Below are the code and all the weights of a small trained network. Each question names an input and a class and asks about switching units off, where a switched-off unit gives its printed mean instead of its output.

import numpy as np


def w(rows, s, z=0):
    codes = np.array(rows[::2]) - 128.0
    scale = np.full(codes.shape[1], s)
    scale[-1] = z or s
    return codes * scale


def norm(h):
    return h / np.sqrt((h * h).mean(-1, keepdims=True) + 1e-5)


def f(y):
    return y / 2 * (1 + np.tanh(0.7978845608 * (y + 0.044715 * y**3)))


def log_softmax(a):
    a = a - a.max(-1, keepdims=True)
    return a - np.log(np.exp(a).sum(-1, keepdims=True))


def net(x, mask):
    res = np.array(x, float).reshape(1, 5) / 4 @ E
    u = 0
    for l in range(2):
        y = f(norm(res) @ A[l][:, :-1].T + A[l][:, -1])
        res = res + np.where(mask[u : u + 12], y, B[l][:, -1]) @ B[l][:, :-1]
        u += 12
    return log_softmax(norm(res)[-1] @ U[:, :-1].T + U[:, -1])


A, B = {}, {}
E = w([
[59,254,159,149,117],'x0',
[179,142,36,170,92],'x1',
[154,149,70,102,194],'x2',
[160,192,187,110,79],'x3',
[168,104,146,191,146],'x4',
],0.0086)
A[0] = w([
[66,193,175,88,149,113],'0.n0',
[181,222,103,105,130,37],'0.n1',
[173,134,91,135,142,37],'0.n2',
[124,122,192,47,123,166],'0.n3',
[106,244,40,51,144,2],'0.n4',
[147,124,29,187,212,27],'0.n5',
[186,112,75,117,110,9],'0.n6',
[123,170,172,58,77,95],'0.n7',
[97,168,105,148,172,17],'0.n8',
[134,225,121,157,78,112],'0.n9',
[174,145,161,195,107,40],'0.n10',
[66,120,77,146,198,192],'0.n11',
],0.011,0.0027)
B[0] = w([
[155,168,124,110,250,252],'0.n0',
[144,78,146,88,39,194],'0.n1',
[96,152,150,132,124,142],'0.n2',
[186,156,129,194,146,217],'0.n3',
[208,45,87,53,76,246],'0.n4',
[139,194,108,199,184,230],'0.n5',
[79,170,133,87,127,162],'0.n6',
[123,126,148,240,124,212],'0.n7',
[131,195,151,52,82,144],'0.n8',
[254,131,105,111,175,246],'0.n9',
[171,103,169,121,154,160],'0.n10',
[183,171,95,123,133,219],'0.n11',
],0.0084,0.0048)
A[1] = w([
[195,165,129,69,55,232],'1.n0',
[190,155,123,199,61,198],'1.n1',
[145,66,155,199,119,216],'1.n2',
[148,195,179,137,121,166],'1.n3',
[106,98,85,113,164,219],'1.n4',
[122,140,123,137,137,5],'1.n5',
[142,47,117,64,5,107],'1.n6',
[168,135,255,167,77,139],'1.n7',
[87,122,79,148,109,96],'1.n8',
[58,116,133,176,109,64],'1.n9',
[97,197,176,101,191,79],'1.n10',
[52,53,131,193,62,68],'1.n11',
],0.012,0.0032)
B[1] = w([
[153,4,192,162,141,250],'1.n0',
[74,81,101,22,217,254],'1.n1',
[151,132,101,44,50,214],'1.n2',
[187,114,63,173,134,203],'1.n3',
[196,117,115,84,66,181],'1.n4',
[129,123,92,156,144,111],'1.n5',
[61,171,181,118,124,194],'1.n6',
[192,112,49,84,115,238],'1.n7',
[143,130,123,100,107,126],'1.n8',
[93,105,74,115,105,123],'1.n9',
[115,155,107,255,166,185],'1.n10',
[134,212,109,119,84,151],'1.n11',
],0.0089,0.0066)
U = w([
[86,95,187,131,86,3],'0',
[67,84,198,98,114,44],'1',
[97,139,91,139,120,17],'2',
[209,67,95,64,105,203],'3',
[149,180,127,211,177,194],'4',
[31,173,129,98,2,164],'5',
],0.018,0.0048)

Each question gives the input, the list of numbers given to net, and the class t.
The units are the neurons (one row each of A and B). Each row of codes is followed by its name. A weight is (code - 128) times the scale printed after its matrix; where a second scale follows, it is the last column's (A, B and U).
mask holds one flag per neuron, layer by layer. A switched-off neuron (its flag False) gives its mean, the last column of its row in B, instead of its output. The means were averaged over made-up inputs and are rounded, as every weight is.
A unit's drop is (log p(t) with every unit on - log p(t) with that unit switched off) / (log p(t) with every unit on - log p(t) with every unit switched off).
The circuit of an input: a set's keep is (log p(t) with only the set's units on - log p(t) with every unit switched off) / (log p(t) with every unit on - log p(t) with every unit switched off). Starting from the 12 units with the biggest drops (on a tie, the unit counted first), units are removed one at a time, each time the one whose removal leaves the highest keep (on an exact tie, the one counted first), for as long as the keep stays at least 0.8.
circuit, biggest first: the units of the circuit, biggest drop first
k most important neurons: the k neurons with the biggest drops, biggest first
top k neurons in layer l: the k neurons of layer l with the biggest drops, biggest first
drop of u: that unit's drop, to one decimal
input [8,0,0,5,8], class 3: circuit, biggest first => 1.n7
input [-8,1,-3,2,-4], class 5: 2 most important neurons => 1.n6, 0.n9
input [-1,-1,-5,-1,-1], class 5: top 4 neurons in layer 0 => 0.n9, 0.n0, 0.n11, 0.n5
input [4,-5,-5,6,3], class 4: 3 most important neurons => 0.n0, 0.n4, 1.n10
input [5,1,-8,5,-7], class 3: 2 most important neurons => 1.n7, 0.n5
input [0,-2,1,3,-2], class 4: 3 most important neurons => 0.n0, 1.n4, 1.n0
input [-8,7,-6,-2,1], class 5: 2 most important neurons => 0.n9, 0.n0
input [7,-1,5,4,2], class 3: 2 most important neurons => 0.n4, 0.n1
input [-3,-2,-6,-6,3], class 5: top 2 neurons in layer 0 => 0.n0, 0.n9
input [-8,-3,-2,-2,-7], class 1: top 3 neurons in layer 0 => 0.n0, 0.n5, 0.n7
input [-8,2,-2,0,-8], class 5: top 2 neurons in layer 1 => 1.n6, 1.n1
input [7,0,-1,7,-2], class 3: top 4 neurons in layer 0 => 0.n1, 0.n4, 0.n5, 0.n9
input [-4,2,2,2,-3], class 0: top 3 neurons in layer 0 => 0.n0, 0.n9, 0.n11
input [-1,2,8,-7,0], class 4: circuit, biggest first => 0.n5
input [-1,-8,-3,8,-3], class 4: top 2 neurons in layer 0 => 0.n0, 0.n4
input [-6,-4,-8,-3,7], class 5: drop of 1.n6 => 0.2
input [-1,-1,-5,-5,3], class 5: drop of 0.n0 => 0.2
input [-1,-5,-7,-8,-7], class 5: drop of 0.n9 => 1.0
